In the rows, zero is written as 128.
Group, then class
[ 94 119 121 127 154 115 115 150 149 125 120 137 115 142 145 147 135 160
 127  88 132  28 119  94 145 108 116 126 153 113] | (6) tr
[ 99 120 120 133 150 129 116 146 159 122 125 141 121 145 151 129 136 142
 116  92 155  62 118 112 147  84 114 114 135 122] | (5) tm
[ 80 120 117 123 153 121 110 157 161 128 116 139 120 141 131 140 138 141
 125  84 151   4 105  96 159  93  99 130 149 105] | (6) ls
[ 86 118 115 129 125 124 115 146 160 109 126 135 119 147 133 127 142 129
 120  93 162  30 117 124 148  93 112 128 136 115] | (11) Fh
[ 85 124 121 129 105 111 122 148 168 117 121 121  99 156 135 131 134 121
 124  79 163  46 115 148 152  87 116 133 141 107] | (11) nm
[ 86 122 109 133 130 114 105 139 163 125 120 144 117 149 133 129 140 130
 114  87 154  57  95 144 158  80 106 126 136 110] | (5) tm
[ 82 120 133 137 123 120 113 149 160 109 124 143 117 150 142 137 139 128
 114  83 168  19 115 123 146  91 109 124 146 123] | (11) nm
[ 92 123 120 141 126 124 124 156 164 115 131 137 119 145 143 138 139 140
 121  84 158  26 116 117 141  90 118 128 133 124] | (11) Fh
[ 93 119 121 139 126 124 125 148 153 113 134 134 116 140 138 136 149 135
 114  86 154  36 117 115 130  89 119 123 131 131] | (11) nm
[ 77 122 114 130 161 118 110 129 176 134 117 168 114 138 141 145 145 151
 130  85 147  16 112  95 159  88 110 116 160 112] | (6) tr
[ 67 120 120 138  95 106 110 143 174 126 124 141 119 146 150 137 144 119
 118  70 163  11 117 139 164  80 109 126 142 106] | (11) Fh
[ 78 124 120 126 144 124 112 137 161 113 123 143 126 147 139 131 137 136
 122 104 142  17 115  97 141 112 102 120 141 111] | (6) tr
[ 78 115 118 137 139 119 121 155 170 118 125 139 118 146 130 145 135 152
 114  45 153  10 116 112 140  79 124 125 140 124] | (11) Fh
[ 89 121 123 137 104 122 121 144 160 107 123 140 121 144 140 130 137 117
 126  89 157  32 121 136 155  88 116 132 135 118] | (11) Fh
[ 80 128 124 122 132 109 107 131 152 127 112 148 110 136 134 131 121 130
 134  97 143  37 115 115 169 101 107 134 133  93] | (6) tr
[ 92 125 116 135 113 108 126 150 159 121 131 135 119 143 139 138 134 134
 126  78 154  30 106 114 143  77 115 131 144 119] | (11) nm

Group, then class
[131 132 130 124 128 120 133 131 132 123 126 127 107 124 124 111 131 137
 135 132 122 131 117 123 115 157 127 116 127 120] | Br (44)
[125 135 127 123 132 136 134 126 143 129 154 121 143 135 129 131 130 120
 122 124 132 123 149 129 126 121 129 143 126 136] | gr (56)
[131 121 124 122 128 129 119 118 134 124 133 126 123 133 125 121 126 132
 128 129 126 124 123 129 132 142 123 135 119 128] | Lt (39)
[130 134 134 126 133 129 136 126 127 131 129 126 135 125 127 126 135 130
 131 130 128 129 137 132 126 130 128 122 116 126] | gr (33)
[126 135 132 141 133 127 148 121 125 117 124 131 130 122 129 115 129 136
 139 122 127 134 122 126 122 141 128 117 132 122] | Br (54)
[129 128 124 111 127 132 113 109 138 126 137 136 132 127 135 120 124 136
 124 130 134 122 124 127 129 131 128 143 113 134] | Lt (36)
[127 129 131 117 127 132 124 111 128 123 129 127 131 126 131 114 120 137
 129 127 125 122 112 122 125 139 128 138 115 130] | Lt (39)
[130 129 114 129 125 141 122  75 151 114 172 130 116 128 142 122 118 124
 128 130 128 118 149 127 125 131 123 151 103 135] | Lt (39)
[131 125 137 135 131 131 149 137 129 129 139 118 124 139 122 127 135 121
 135 127 123 133 146 132 127 142 125 124 126 127] | gr (56)
[139 128 149 109 132 121 141 141 128 131 110 117 117 141 108 102 143 141
 137 130 120 127 117 130 127 175 121 121 109 123] | gr (49)
[126 131 118 116 128 134 116 126 149 127 143 130 130 125 130 120 123 136
 114 127 130 127 129 118 122 139 130 141 129 131] | Lt (36)
[127 134 127 146 129 129 154 132 134 117 132 126 121 117 124 119 128 135
 138 125 125 134 127 118 118 142 127 117 136 126] | Br (44)
[128 130 140 114 135 127 146 134 126 129 123 115 121 133 117 105 137 133
 140 129 121 126 114 122 125 160 127 124 118 122] | gr (49)
[126 132 118 112 130 133 114 115 142 127 140 126 137 125 126 120 123 135
 118 126 130 124 127 122 129 138 126 139 124 131] | Lt (36)
[130 132 131 136 128 132 147 117 123 115 123 126 121 126 126 119 131 135
 139 124 124 133 145 124 122 136 123 126 120 126] | Br (32)
[129 127 125 128 130 125 133 117 130 113 122 132 111 126 124 113 126 138
 137 126 124 132 129 126 117 141 123 121 130 125] | Br (32)
[127 132 130 136 134 136 141 121 142 132 159 123 136 129 135 131 135 117
 127 129 131 126 151 145 128 132 126 133 116 139] | gr (49)
[129 131 125 126 125 146 122 105 144 120 149 132 138 136 136 124 121 133
 125 128 132 120 138 129 120 120 126 148 126 130] | Lt (48)
